Below are the code and all the weights of a small trained network. Each question names an input and a class and asks about switching units off, where a switched-off unit gives its printed mean instead of its output.

import numpy as np


def w(rows, s, z=0):
    codes = np.array(rows[::2]) - 128.0
    scale = np.full(codes.shape[1], s)
    scale[-1] = z or s
    return codes * scale


def norm(h):
    return h / np.sqrt((h * h).mean(-1, keepdims=True) + 1e-5)


def f(y):
    return np.maximum(y, 0)


def log_softmax(a):
    a = a - a.max(-1, keepdims=True)
    return a - np.log(np.exp(a).sum(-1, keepdims=True))


def net(x, mask):
    res = np.array(x, float).reshape(1, 7) / 4 @ E
    u = 0
    for l in range(3):
        y = f(norm(res) @ A[l][:, :-1].T + A[l][:, -1])
        res = res + np.where(mask[u : u + 9], y, B[l][:, -1]) @ B[l][:, :-1]
        u += 9
    return log_softmax(norm(res)[-1] @ U[:, :-1].T + U[:, -1])


A, B = {}, {}
E = w([
[151,9,118,80,116],'x0',
[28,133,165,67,137],'x1',
[128,128,127,128,127],'x2',
[128,127,128,127,129],'x3',
[148,114,220,159,104],'x4',
[127,127,128,127,127],'x5',
[128,128,128,128,127],'x6',
],0.012)
A[0] = w([
[206,33,90,135,119,100],'L0N1',
[114,109,149,109,154,95],'L0N2',
[209,163,100,177,135,165],'L0N3',
[52,161,153,106,118,93],'L0N4',
[102,143,2,102,128,253],'L0N5',
[149,109,76,126,125,94],'L0N6',
[113,137,125,144,149,111],'L0N7',
[117,149,86,108,143,82],'L0N8',
[109,43,133,70,116,14],'L0N9',
],0.019,0.0059)
B[0] = w([
[250,160,121,141,169,237],'L0N1',
[95,140,111,124,98,150],'L0N2',
[11,71,122,94,88,236],'L0N3',
[183,142,171,149,192,181],'L0N4',
[120,176,50,77,221,249],'L0N5',
[104,149,55,246,109,165],'L0N6',
[132,106,155,109,149,140],'L0N7',
[153,91,193,29,113,157],'L0N8',
[3,85,108,129,79,201],'L0N9',
],0.025,0.013)
A[1] = w([
[101,112,224,158,98,193],'L1N1',
[168,146,137,109,87,79],'L1N2',
[183,87,138,135,95,71],'L1N3',
[93,67,200,176,4,137],'L1N4',
[174,172,211,194,86,2],'L1N5',
[163,116,138,139,100,64],'L1N6',
[161,203,182,136,157,86],'L1N7',
[160,111,188,158,120,147],'L1N8',
[191,114,173,169,57,40],'L1N9',
],0.021,0.0037)
B[1] = w([
[183,93,99,106,6,202],'L1N1',
[122,61,101,181,161,135],'L1N2',
[86,90,176,195,101,157],'L1N3',
[246,56,151,5,36,248],'L1N4',
[82,233,47,210,60,157],'L1N5',
[113,94,151,164,141,142],'L1N6',
[146,170,175,166,159,173],'L1N7',
[80,151,80,194,139,161],'L1N8',
[79,64,205,188,206,157],'L1N9',
],0.027,0.012)
A[2] = w([
[4,121,110,118,112,53],'L2N1',
[38,121,107,114,109,94],'L2N2',
[122,131,122,79,181,2],'L2N3',
[65,96,131,164,124,89],'L2N4',
[63,88,160,98,155,101],'L2N5',
[199,130,192,112,183,70],'L2N6',
[88,161,117,160,153,76],'L2N7',
[121,191,132,158,89,39],'L2N8',
[95,119,166,184,127,125],'L2N9',
],0.032,0.0036)
B[2] = w([
[1,98,70,63,201,246],'L2N1',
[6,122,114,132,171,225],'L2N2',
[122,92,232,231,28,238],'L2N3',
[167,78,193,156,167,193],'L2N4',
[150,177,11,140,141,201],'L2N5',
[142,164,203,12,211,178],'L2N6',
[240,90,178,47,103,216],'L2N7',
[56,244,64,84,84,163],'L2N8',
[68,101,167,245,79,190],'L2N9',
],0.028,0.011)
U = w([
[27,105,83,76,188,251],'0',
[153,66,133,57,45,202],'1',
[231,145,36,156,200,48],'2',
[131,72,174,238,141,81],'3',
[149,186,227,76,208,72],'4',
[119,251,122,169,78,47],'5',
],0.017,0.0023)

Each question gives the input, the list of numbers given to net, and the class t.
The units are the neurons (one row each of A and B). Each row of codes is followed by its name. A weight is (code - 128) times the scale printed after its matrix; where a second scale follows, it is the last column's (A, B and U).
mask holds one flag per neuron, layer by layer. A switched-off neuron (its flag False) gives its mean, the last column of its row in B, instead of its output. The means were averaged over made-up inputs and are rounded, as every weight is.
A unit's drop is (log p(t) with every unit on - log p(t) with that unit switched off) / (log p(t) with every unit on - log p(t) with every unit switched off).
The circuit of an input: a set's keep is (log p(t) with only the set's units on - log p(t) with every unit switched off) / (log p(t) with every unit on - log p(t) with every unit switched off). Starting from the 12 units with the biggest drops (on a tie, the unit counted first), units are removed one at a time, each time the one whose removal leaves the highest keep (on an exact tie, the one counted first), for as long as the keep stays at least 0.8.
units of the circuit, in order: the units of the circuit, biggest drop first
most important unit: the unit with the biggest drop
k most important neurons: the k neurons with the biggest drops, biggest first
k most important neurons of layer l: the k neurons of layer l with the biggest drops, biggest first
drop of u: that unit's drop, to one decimal
input [-5,4,1,8,3,-3,-2], class 5: most important neuron -> L0N5
input [6,0,-3,0,8,4,2], class 3: 4 most important neurons -> L0N3; L0N1; L0N5; L1N9
input [-7,8,5,-8,1,7,-6], class 5: 2 most important neurons -> L0N5; L1N5
input [0,6,5,8,8,-7,-4], class 5: units of the circuit, in order -> L0N3; L0N5; L1N5
input [0,8,-6,7,-2,4,5], class 4: units of the circuit, in order -> L0N4; L2N6
input [-8,1,-6,3,1,-3,-3], class 5: 2 most important neurons -> L0N9; L0N5
input [3,-8,7,8,1,0,3], class 3: units of the circuit, in order -> L0N5; L1N4
input [1,-6,-4,-7,3,-6,5], class 3: 2 most important neurons of layer 0 -> L0N1; L0N9
input [6,-1,3,3,1,6,5], class 3: units of the circuit, in order -> L0N1; L0N5; L1N4
input [-3,5,-6,6,8,0,-3], class 5: 2 most important neurons -> L0N5; L0N3
input [7,-5,1,1,7,-7,0], class 3: 2 most important neurons of layer 0 -> L0N5; L0N1
input [2,-6,7,-2,5,-8,-4], class 3: 3 most important neurons -> L0N1; L0N5; L0N9
input [1,-3,-8,6,-6,8,3], class 2: 3 most important neurons -> L0N1; L0N9; L0N6
input [3,-4,5,-5,-2,-5,8], class 2: units of the circuit, in order -> L0N1
input [3,-3,-3,-7,-8,-4,-7], class 2: 2 most important neurons -> L0N1; L0N6
input [2,8,3,1,1,8,3], class 1: 3 most important neurons -> L0N5; L0N1; L0N9
input [-5,1,-7,-1,-2,3,1], class 4: 2 most important neurons -> L0N9; L2N6
input [-7,1,2,1,-4,-1,4], class 4: 2 most important neurons -> L0N9; L0N4
input [-1,8,0,6,-7,7,4], class 4: 2 most important neurons -> L0N4; L0N3
input [0,-5,-3,-5,-2,-1,0], class 0: units of the circuit, in order -> L1N4
input [-8,7,-8,2,3,-8,-7], class 5: 2 most important neurons -> L0N5; L1N5
input [6,-7,-2,2,0,3,0], class 2: 3 most important neurons -> L0N1; L0N6; L2N3
input [1,-1,6,-5,1,-5,-7], class 3: 2 most important neurons of layer 0 -> L0N1; L0N5
input [7,-5,0,-1,5,-8,7], class 3: drop of L1N1 -> 0.0
input [3,-5,5,-3,-2,7,4], class 2: drop of L0N6 -> 0.3
input [7,-6,8,-3,2,-5,6], class 3: drop of L0N1 -> 1.3
input [-4,8,-5,5,0,-1,2], class 4: most important unit -> L2N6
input [2,-7,-3,7,-4,-8,3], class 2: drop of L0N1 -> 1.1
input [1,-3,-6,-3,0,4,4], class 2: 2 most important neurons of layer 2 -> L2N3; L2N1
